Below is a small trained network, with its code and all its weights. Each question gives an input and a class and asks what happens when units are switched off, that is, made to give their printed mean instead of their output.

import numpy as np


def w(rows, s, z=0):
    codes = np.array(rows[::2]) - 128.0
    scale = np.full(codes.shape[1], s)
    scale[-1] = z or s
    return codes * scale


def norm(h):
    return h / np.sqrt((h * h).mean(-1, keepdims=True) + 1e-5)


def f(y):
    return y / 2 * (1 + np.tanh(0.7978845608 * (y + 0.044715 * y**3)))


def log_softmax(a):
    a = a - a.max(-1, keepdims=True)
    return a - np.log(np.exp(a).sum(-1, keepdims=True))


def net(x, mask):
    res = np.array(x, float).reshape(1, 8) / 4 @ E
    u = 0
    for l in range(2):
        y = f(norm(res) @ A[l][:, :-1].T + A[l][:, -1])
        res = res + np.where(mask[u : u + 14], y, B[l][:, -1]) @ B[l][:, :-1]
        u += 14
    return log_softmax(norm(res)[-1] @ U[:, :-1].T + U[:, -1])


A, B = {}, {}
E = w([
[87,31,190,158,10],'x0',
[148,187,76,255,56],'x1',
[130,131,133,123,127],'x2',
[126,132,129,127,128],'x3',
[127,126,130,130,128],'x4',
[95,141,223,223,179],'x5',
[127,125,126,131,129],'x6',
[121,125,122,131,130],'x7',
],0.0032)
A[0] = w([
[150,158,131,106,218,58],'L0N1',
[140,150,23,163,114,157],'L0N2',
[159,214,54,172,129,121],'L0N3',
[145,154,74,34,197,77],'L0N4',
[141,51,168,88,113,114],'L0N5',
[159,158,164,188,196,144],'L0N6',
[175,71,110,72,102,110],'L0N7',
[180,190,6,57,136,141],'L0N8',
[140,117,123,176,14,37],'L0N9',
[92,180,97,160,3,4],'L0N10',
[94,53,143,66,56,63],'L0N11',
[143,116,153,117,225,161],'L0N12',
[77,159,92,124,95,161],'L0N13',
[72,103,100,134,134,157],'L0N14',
],0.0058,0.0031)
B[0] = w([
[158,96,90,92,209,159],'L0N1',
[187,160,222,170,82,196],'L0N2',
[135,198,228,182,42,202],'L0N3',
[221,86,120,184,73,206],'L0N4',
[76,156,137,118,56,165],'L0N5',
[57,176,81,63,119,186],'L0N6',
[109,140,69,126,82,155],'L0N7',
[147,121,253,235,71,251],'L0N8',
[197,106,134,84,239,180],'L0N9',
[198,88,136,123,191,167],'L0N10',
[101,208,89,104,63,176],'L0N11',
[150,80,122,81,164,195],'L0N12',
[197,139,128,130,126,153],'L0N13',
[149,137,148,119,97,144],'L0N14',
],0.0048,0.0034)
A[1] = w([
[67,79,198,86,139,169],'L1N1',
[89,225,124,165,163,51],'L1N2',
[164,39,86,116,120,155],'L1N3',
[149,122,147,150,70,132],'L1N4',
[255,140,71,119,103,85],'L1N5',
[143,180,103,15,149,121],'L1N6',
[202,192,90,162,165,89],'L1N7',
[129,207,101,158,129,32],'L1N8',
[164,116,170,202,43,216],'L1N9',
[152,148,105,73,236,3],'L1N10',
[126,113,148,243,139,99],'L1N11',
[134,133,126,136,131,116],'L1N12',
[144,126,162,182,189,156],'L1N13',
[171,125,173,145,210,120],'L1N14',
],0.006,0.0017)
B[1] = w([
[124,149,185,252,121,160],'L1N1',
[214,184,46,37,129,139],'L1N2',
[222,227,137,122,152,149],'L1N3',
[128,121,96,121,189,171],'L1N4',
[153,44,208,77,122,177],'L1N5',
[86,85,32,177,105,139],'L1N6',
[55,116,203,92,56,156],'L1N7',
[116,188,135,59,48,127],'L1N8',
[90,76,34,53,241,253],'L1N9',
[65,139,26,192,154,137],'L1N10',
[80,146,19,49,185,176],'L1N11',
[133,115,91,118,121,128],'L1N12',
[84,118,27,119,120,164],'L1N13',
[47,86,47,148,92,162],'L1N14',
],0.0039,0.0053)
U = w([
[216,47,130,84,143,253],'0',
[69,100,49,136,225,228],'1',
[192,188,188,196,83,68],'2',
[109,250,87,115,137,75],'3',
[88,106,95,75,20,30],'4',
[54,97,223,177,118,32],'5',
],0.014,0.0016)

Each question gives the input, the list of numbers given to net, and the class t.
The units are the neurons (one row each of A and B). Each row of codes is followed by its name. A weight is (code - 128) times the scale printed after its matrix; where a second scale follows, it is the last column's (A, B and U).
mask holds one flag per neuron, layer by layer. A switched-off neuron (its flag False) gives its mean, the last column of its row in B, instead of its output. The means were averaged over made-up inputs and are rounded, as every weight is.
A unit's drop is (log p(t) with every unit on - log p(t) with that unit switched off) / (log p(t) with every unit on - log p(t) with every unit switched off).
The circuit of an input: a set's keep is (log p(t) with only the set's units on - log p(t) with every unit switched off) / (log p(t) with every unit on - log p(t) with every unit switched off). Starting from the 12 units with the biggest drops (on a tie, the unit counted first), units are removed one at a time, each time the one whose removal leaves the highest keep (on an exact tie, the one counted first), for as long as the keep stays at least 0.8.
units of the circuit, in order: the units of the circuit, biggest drop first
unit that matters most: the unit with the biggest drop
top k neurons: the k neurons with the biggest drops, biggest first
top k neurons in layer l: the k neurons of layer l with the biggest drops, biggest first
drop of u: that unit's drop, to one decimal
input [-1,-7,-4,1,4,7,-4,-8], class 1: units of the circuit, in order => L0N8, L1N10
input [-2,1,7,-5,7,-5,7,8], class 2: units of the circuit, in order => L0N8
input [2,-7,-4,-5,-7,0,5,5], class 4: top 2 neurons => L0N8, L0N11
input [-8,1,3,-4,-8,-3,-3,4], class 2: top 2 neurons => L0N3, L0N8
input [0,4,-5,0,4,3,-8,-8], class 3: top 2 neurons => L0N6, L0N4
input [0,1,-2,-7,-7,2,2,2], class 3: units of the circuit, in order => L0N6, L0N8, L1N9
input [1,8,6,7,-8,3,8,6], class 1: top 3 neurons in layer 1 => L1N9, L1N11, L1N3
input [-2,3,4,8,-6,-5,2,2], class 2: top 2 neurons => L0N8, L0N3
input [2,8,-5,5,-7,4,-4,-8], class 1: top 2 neurons => L1N9, L0N11
input [7,2,-7,3,-5,-4,5,6], class 0: top 3 neurons => L0N9, L0N10, L0N6
input [-3,2,-2,-2,3,-7,-1,-4], class 2: top 3 neurons => L0N8, L0N3, L0N2
input [8,1,-2,-3,5,-4,5,5], class 0: top 3 neurons => L0N9, L0N6, L0N10
input [6,-7,5,5,7,-1,-1,1], class 4: top 3 neurons => L0N11, L0N8, L0N7
input [4,-5,-6,3,0,-1,2,8], class 4: unit that matters most => L0N11
input [8,3,-6,-1,-1,-4,3,-6], class 0: drop of L0N9 => 0.3
input [-6,3,-8,-4,-4,-3,8,-8], class 2: drop of L1N9 => 0.0
input [5,2,-1,-1,4,1,-6,6], class 1: drop of L0N12 => 0.4
input [-7,2,8,7,-1,0,2,4], class 2: drop of L1N9 => -0.1
input [-4,-3,-7,7,4,0,8,6], class 0: top 2 neurons in layer 0 => L0N4, L0N12
input [2,8,-7,2,2,-3,2,-2], class 0: unit that matters most => L1N9
